Here is a tiny trained network, its code and every weight. The questions are about switching its units off for an input and a class, where a switched-off unit gives its printed mean instead of its output.

import numpy as np


def w(rows, s, z=0):
    codes = np.array(rows[::2]) - 128.0
    scale = np.full(codes.shape[1], s)
    scale[-1] = z or s
    return codes * scale


def f(y):
    return y / 2 * (1 + np.tanh(0.7978845608 * (y + 0.044715 * y**3)))


def log_softmax(a):
    a = a - a.max(-1, keepdims=True)
    return a - np.log(np.exp(a).sum(-1, keepdims=True))


def net(x, mask):
    res = np.array(x, float).reshape(1, 5) / 4 @ E
    y = f(res @ A[0][:, :-1].T + A[0][:, -1])
    res = res + np.where(mask, y, B[0][:, -1]) @ B[0][:, :-1]
    return log_softmax(res[-1] @ U[:, :-1].T + U[:, -1])


A, B = {}, {}
E = w([
[236,143,69,184,166,164,217,85,86,36,138,130],'x0',
[115,53,194,157,254,84,141,85,39,150,80,161],'x1',
[152,137,173,133,116,219,204,190,124,178,58,223],'x2',
[115,168,149,136,137,135,159,106,147,144,128,121],'x3',
[155,32,134,109,198,179,153,124,221,141,245,172],'x4',
],0.0084)
A[0] = w([
[190,83,80,117,171,131,173,139,180,131,223,187,93],'neuron 1',
[168,84,138,97,183,120,118,120,188,160,199,160,71],'neuron 2',
[116,68,206,144,223,84,136,86,36,149,104,142,5],'neuron 3',
[142,121,190,84,118,194,157,178,112,161,91,185,125],'neuron 4',
[2,86,225,67,80,106,52,160,165,211,134,143,69],'neuron 5',
[87,132,104,99,158,71,67,30,131,101,182,59,121],'neuron 6',
[112,69,181,105,153,160,141,116,233,146,180,130,110],'neuron 7',
],0.006,0.0019)
B[0] = w([
[148,155,161,101,144,118,106,130,97,110,78,90,251],'neuron 1',
[113,194,154,119,155,111,110,152,81,134,87,102,209],'neuron 2',
[149,188,202,87,17,188,86,186,196,75,200,107,249],'neuron 3',
[136,143,109,138,158,106,159,183,133,193,151,182,223],'neuron 4',
[255,103,109,193,138,176,161,65,120,85,107,109,253],'neuron 5',
[170,128,79,112,139,90,177,173,94,214,187,190,231],'neuron 6',
[144,182,135,74,135,102,121,131,86,111,57,82,218],'neuron 7',
],0.0087,0.0066)
U = w([
[137,150,141,86,55,172,103,174,196,89,189,107,87],'0',
[194,91,112,186,149,165,152,68,112,89,119,117,115],'1',
[135,129,125,114,123,118,118,124,127,126,122,147,250],'2',
[112,157,129,109,130,93,100,142,67,136,48,91,85],'3',
[137,110,103,128,149,101,153,180,115,197,170,180,110],'4',
[79,72,124,138,152,130,118,90,170,105,125,142,153],'5',
[6,29,119,135,158,141,114,73,186,120,124,140,4],'6',
[31,48,111,150,169,143,93,82,213,112,130,152,2],'7',
],0.013,0.0091)

Each question gives the input, the list of numbers given to net, and the class t.
The units are the neurons (one row each of A and B). Each row of codes is followed by its name. A weight is (code - 128) times the scale printed after its matrix; where a second scale follows, it is the last column's (A, B and U).
mask holds one flag per neuron, in row order. A switched-off neuron (its flag False) gives its mean, the last column of its row in B, instead of its output. The means were averaged over made-up inputs and are rounded, as every weight is.
A unit's drop is (log p(t) with every unit on - log p(t) with that unit switched off) / (log p(t) with every unit on - log p(t) with every unit switched off).
The circuit of an input: a set's keep is (log p(t) with only the set's units on - log p(t) with every unit switched off) / (log p(t) with every unit on - log p(t) with every unit switched off). Starting from all 7 units, units are removed one at a time, each time the one whose removal leaves the highest keep (on an exact tie, the one counted first), for as long as the keep stays at least 0.8.
circuit, biggest first: the units of the circuit, biggest drop first
most important unit: the unit with the biggest drop
top k neurons: the k neurons with the biggest drops, biggest first
drop of u: that unit's drop, to one decimal
input [-3,1,0,3,7], class 3: circuit, biggest first -> (neuron 7; neuron 2)
input [4,5,-7,7,-4], class 2: top neuron -> (neuron 3)
input [6,7,6,6,8], class 3: top 3 neurons -> (neuron 1; neuron 2; neuron 7)
input [7,2,8,5,-5], class 4: circuit, biggest first -> (neuron 4; neuron 5)
input [-5,-7,8,8,7], class 2: circuit, biggest first -> (neuron 3; neuron 7; neuron 5)
input [-5,-3,-7,-7,1], class 2: top 3 neurons -> (neuron 5; neuron 4; neuron 3)
input [-4,-2,8,6,-7], class 4: circuit, biggest first -> (neuron 4; neuron 7)
input [5,-6,3,-2,7], class 3: top 2 neurons -> (neuron 1; neuron 3)
input [7,3,6,-7,8], class 3: top 2 neurons -> (neuron 1; neuron 2)
input [6,-6,-2,-7,5], class 2: circuit, biggest first -> (neuron 3; neuron 5)
input [-4,-6,-2,-2,7], class 3: top 4 neurons -> (neuron 7; neuron 3; neuron 2; neuron 1)
input [-2,5,-5,5,2], class 0: top 2 neurons -> (neuron 3; neuron 4)
input [5,-7,-4,-8,-4], class 2: top 3 neurons -> (neuron 3; neuron 5; neuron 6)
input [0,-2,-8,-3,6], class 4: most important unit -> neuron 6
input [3,-4,-8,4,3], class 4: top 2 neurons -> (neuron 6; neuron 3)
input [6,-6,-1,-8,5], class 2: top 3 neurons -> (neuron 3; neuron 5; neuron 1)
input [-3,8,-8,-8,7], class 0: top 2 neurons -> (neuron 3; neuron 4)
input [7,-2,-8,-4,-6], class 4: circuit, biggest first -> (neuron 6; neuron 1)
input [3,-2,-6,7,-7], class 2: circuit, biggest first -> (neuron 7; neuron 6)
input [-1,8,-3,-8,6], class 0: circuit, biggest first -> (neuron 3)
input [6,6,7,-4,1], class 4: top 2 neurons -> (neuron 4; neuron 5)
input [6,-3,-8,2,-7], class 4: circuit, biggest first -> (neuron 6; neuron 1)
input [-7,3,-7,-5,3], class 1: top 2 neurons -> (neuron 5; neuron 4)
input [6,-6,-6,-8,-5], class 2: top 2 neurons -> (neuron 3; neuron 5)
input [-5,1,-5,8,-4], class 2: drop of neuron 6 -> 0.4
input [-4,-5,-7,5,-3], class 4: drop of neuron 6 -> 0.7
input [2,8,8,1,-4], class 0: drop of neuron 6 -> 0.1
